Below is a small trained network, with its code and all its weights. Each question gives an input and a target symbol and asks what happens when units are switched off, that is, made to give their printed mean instead of their output.

import numpy as np


def w(rows, s, z=0):
    codes = np.array(rows[::2]) - 128.0
    scale = np.full(codes.shape[1], s)
    scale[-1] = z or s
    return codes * scale


def f(y):
    return y / 2 * (1 + np.tanh(0.7978845608 * (y + 0.044715 * y**3)))


def softmax(a):
    e = np.exp(a - a.max(-1, keepdims=True))
    return e / e.sum(-1, keepdims=True)


def log_softmax(a):
    a = a - a.max(-1, keepdims=True)
    return a - np.log(np.exp(a).sum(-1, keepdims=True))


def net(x, mask):
    ids = ['αγζημξπτ'.index(c) for c in x.split()]
    T = len(ids)
    res = E[ids] + P[:T]
    u = 0
    for l in range(2):
        r = res
        for j in range(2):
            rows = slice(2 * j, 2 * j + 2)
            q, k, v = (r @ M[l][rows].T for M in (Q, K, V))
            z = softmax(np.where(np.tri(T) > 0, q @ k.T / 2**0.5, -1e9)) @ v
            o = O[l][rows]
            res = res + np.where(mask[u + j], z, o[:, -1]) @ o[:, :-1]
        u += 2
        y = f(res @ A[l][:, :-1].T + A[l][:, -1])
        res = res + np.where(mask[u : u + 12], y, B[l][:, -1]) @ B[l][:, :-1]
        u += 12
    return log_softmax(res[-1] @ U[:, :-1].T + U[:, -1])


Q, K, V, O, A, B = {}, {}, {}, {}, {}, {}
E = w([
[171,104,168,135],'α',
[89,95,207,132],'γ',
[156,182,95,91],'ζ',
[170,184,155,187],'η',
[163,211,212,98],'μ',
[104,121,166,9],'ξ',
[120,94,155,144],'π',
[192,97,115,118],'τ',
],0.011)
P = w([
[200,84,244,194],'0',
[39,216,130,46],'1',
[63,221,131,38],'2',
[78,224,126,31],'3',
[85,222,134,22],'4',
[88,220,143,23],'5',
[108,215,142,24],'6',
[105,227,142,3],'7',
[113,218,140,30],'8',
[117,214,153,14],'9',
],0.0031)
Q[0] = w([
[140,109,6,235],'L0H1',
[79,45,62,110],'L0H1',
[232,203,210,82],'L0H2',
[157,136,66,176],'L0H2',
],0.023)
K[0] = w([
[32,213,19,49],'L0H1',
[162,230,141,97],'L0H1',
[172,114,254,237],'L0H2',
[20,131,147,127],'L0H2',
],0.022)
V[0] = w([
[102,35,31,98],'L0H1',
[156,203,149,2],'L0H1',
[186,94,120,38],'L0H2',
[57,216,133,22],'L0H2',
],0.011)
O[0] = w([
[28,37,113,126,3],'L0H1',
[116,169,209,45,100],'L0H1',
[87,95,58,75,117],'L0H2',
[2,216,128,123,81],'L0H2',
],0.0072,0.0064)
A[0] = w([
[118,185,75,188,60],'L0N1',
[109,156,194,173,32],'L0N2',
[142,119,109,104,30],'L0N3',
[190,74,16,198,72],'L0N4',
[70,189,77,187,178],'L0N5',
[41,163,28,211,141],'L0N6',
[96,3,89,175,58],'L0N7',
[125,103,47,141,34],'L0N8',
[153,143,2,67,79],'L0N9',
[66,83,175,116,7],'L0N10',
[135,90,97,101,64],'L0N11',
[76,43,209,216,65],'L0N12',
],0.009,0.0018)
B[0] = w([
[115,174,111,172,89],'L0N1',
[130,189,165,163,252],'L0N2',
[123,144,101,120,72],'L0N3',
[79,107,84,214,174],'L0N4',
[139,193,157,189,91],'L0N5',
[228,181,125,47,49],'L0N6',
[65,151,58,28,76],'L0N7',
[89,228,84,72,17],'L0N8',
[209,181,111,153,108],'L0N9',
[69,118,145,70,63],'L0N10',
[110,137,81,127,46],'L0N11',
[133,74,249,106,130],'L0N12',
],0.014,0.0012)
Q[1] = w([
[250,124,102,145],'L1H1',
[91,117,105,135],'L1H1',
[98,165,212,66],'L1H2',
[191,119,154,117],'L1H2',
],0.021)
K[1] = w([
[137,1,148,205],'L1H1',
[161,179,169,76],'L1H1',
[16,59,158,107],'L1H2',
[191,44,128,117],'L1H2',
],0.018)
V[1] = w([
[1,102,175,119],'L1H1',
[181,114,223,96],'L1H1',
[119,60,53,55],'L1H2',
[248,78,146,171],'L1H2',
],0.008)
O[1] = w([
[69,45,211,143,95],'L1H1',
[1,174,132,121,249],'L1H1',
[225,58,129,62,56],'L1H2',
[47,126,32,121,255],'L1H2',
],0.0058,0.01)
A[1] = w([
[91,59,48,145,173],'L1N1',
[102,113,57,172,171],'L1N2',
[80,94,193,161,151],'L1N3',
[167,42,102,101,68],'L1N4',
[120,161,71,64,145],'L1N5',
[66,98,43,62,56],'L1N6',
[96,113,111,10,132],'L1N7',
[188,112,91,180,165],'L1N8',
[168,142,129,223,124],'L1N9',
[120,110,171,74,1],'L1N10',
[141,84,204,138,68],'L1N11',
[193,116,127,204,81],'L1N12',
],0.011,0.0071)
B[1] = w([
[158,59,132,72,199],'L1N1',
[193,104,76,231,253],'L1N2',
[107,95,211,145,255],'L1N3',
[48,182,141,176,155],'L1N4',
[81,138,54,116,200],'L1N5',
[15,132,65,84,152],'L1N6',
[136,118,192,55,155],'L1N7',
[85,126,155,49,190],'L1N8',
[170,132,184,144,188],'L1N9',
[215,230,130,81,130],'L1N10',
[146,141,43,178,157],'L1N11',
[142,169,146,5,149],'L1N12',
],0.016,0.0067)
U = w([
[185,27,138,144,201],'α',
[106,98,180,151,254],'γ',
[226,214,25,149,26],'ζ',
[247,139,175,184,75],'η',
[85,230,134,144,115],'μ',
[100,104,143,41,15],'ξ',
[34,79,79,252,125],'π',
[168,57,59,118,194],'τ',
],0.0041,0.0038)

Each question gives the input, a string of symbols that net reads in full, and the target symbol t.
The units are the heads (2 rows each of Q, K, V and O) and the neurons (one row each of A and B). Each row of codes is followed by its name. A weight is (code - 128) times the scale printed after its matrix; where a second scale follows, it is the last column's (O, A, B and U).
mask holds one flag per unit, layer by layer, with each layer's heads first. A switched-off unit (its flag False) gives its mean, the last column of its rows in O or B, instead of its output. The means were averaged over made-up inputs and are rounded, as every weight is.
A unit's drop is (log p(t) with every unit on - log p(t) with that unit switched off) / (log p(t) with every unit on - log p(t) with every unit switched off).
The circuit of an input: a set's keep is (log p(t) with only the set's units on - log p(t) with every unit switched off) / (log p(t) with every unit on - log p(t) with every unit switched off). Starting from the 12 units with the biggest drops (on a tie, the unit counted first), units are removed one at a time, each time the one whose removal leaves the highest keep (on an exact tie, the one counted first), for as long as the keep stays at least 0.8.
circuit, biggest first: the units of the circuit, biggest drop first
top k neurons: the k neurons with the biggest drops, biggest first
top k neurons in layer l: the k neurons of layer l with the biggest drops, biggest first
heads that matter: for each layer, one digit per head in row order, 1 if its drop is at least 0.15 and else 0, layers parted by /
input μ γ ξ ζ ζ, target ζ: circuit, biggest first -> (L0H1, L1N3, L1H1)
input τ μ γ γ γ ξ ζ γ ζ η, target ξ: heads that matter -> 11 / 11
input μ τ γ γ π, target μ: circuit, biggest first -> (L0H1, L1N2, L1N1)
input μ μ μ, target μ: heads that matter -> 10 / 00
input α μ τ τ ξ τ μ ζ γ, target τ: heads that matter -> 01 / 11
input ξ γ α τ ξ η, target η: heads that matter -> 11 / 01
input η μ γ α γ τ γ ξ, target ζ: circuit, biggest first -> (L1H1, L0H1, L1N3)
input η ξ τ μ η ζ ζ ζ, target ζ: heads that matter -> 10 / 10
input ξ γ γ, target η: top 2 neurons in layer 0 -> (L0N10, L0N6)
input η μ γ μ η η, target ζ: circuit, biggest first -> (L1H1, L1N3, L0H2)
input α η μ γ γ τ ξ, target ξ: circuit, biggest first -> (L1N7, L1H2, L1N6, L0H2)
input τ π τ, target ξ: heads that matter -> 11 / 11
input γ γ α γ γ ζ γ τ, target π: circuit, biggest first -> (L1H1, L0N12, L0N4, L1N12)
input η π α, target ζ: circuit, biggest first -> (L1H1, L0H1, L1N3)
input μ γ γ ξ, target μ: circuit, biggest first -> (L0H1, L1N1, L0H2)
input π ξ ξ α α η, target η: heads that matter -> 10 / 00
input τ γ γ μ α η ξ, target ξ: top neuron -> (L1N8)
input η γ γ γ ξ ζ μ, target ζ: top 2 neurons -> (L1N3, L0N4)
input α μ α η μ ξ γ η α α, target τ: heads that matter -> 01 / 01
input ξ τ γ ξ, target η: top 2 neurons -> (L1N10, L0N10)
input η α γ ζ η τ, target ζ: top 3 neurons -> (L1N3, L1N2, L0N4)
input μ η μ τ, target μ: top 2 neurons in layer 1 -> (L1N2, L1N1)
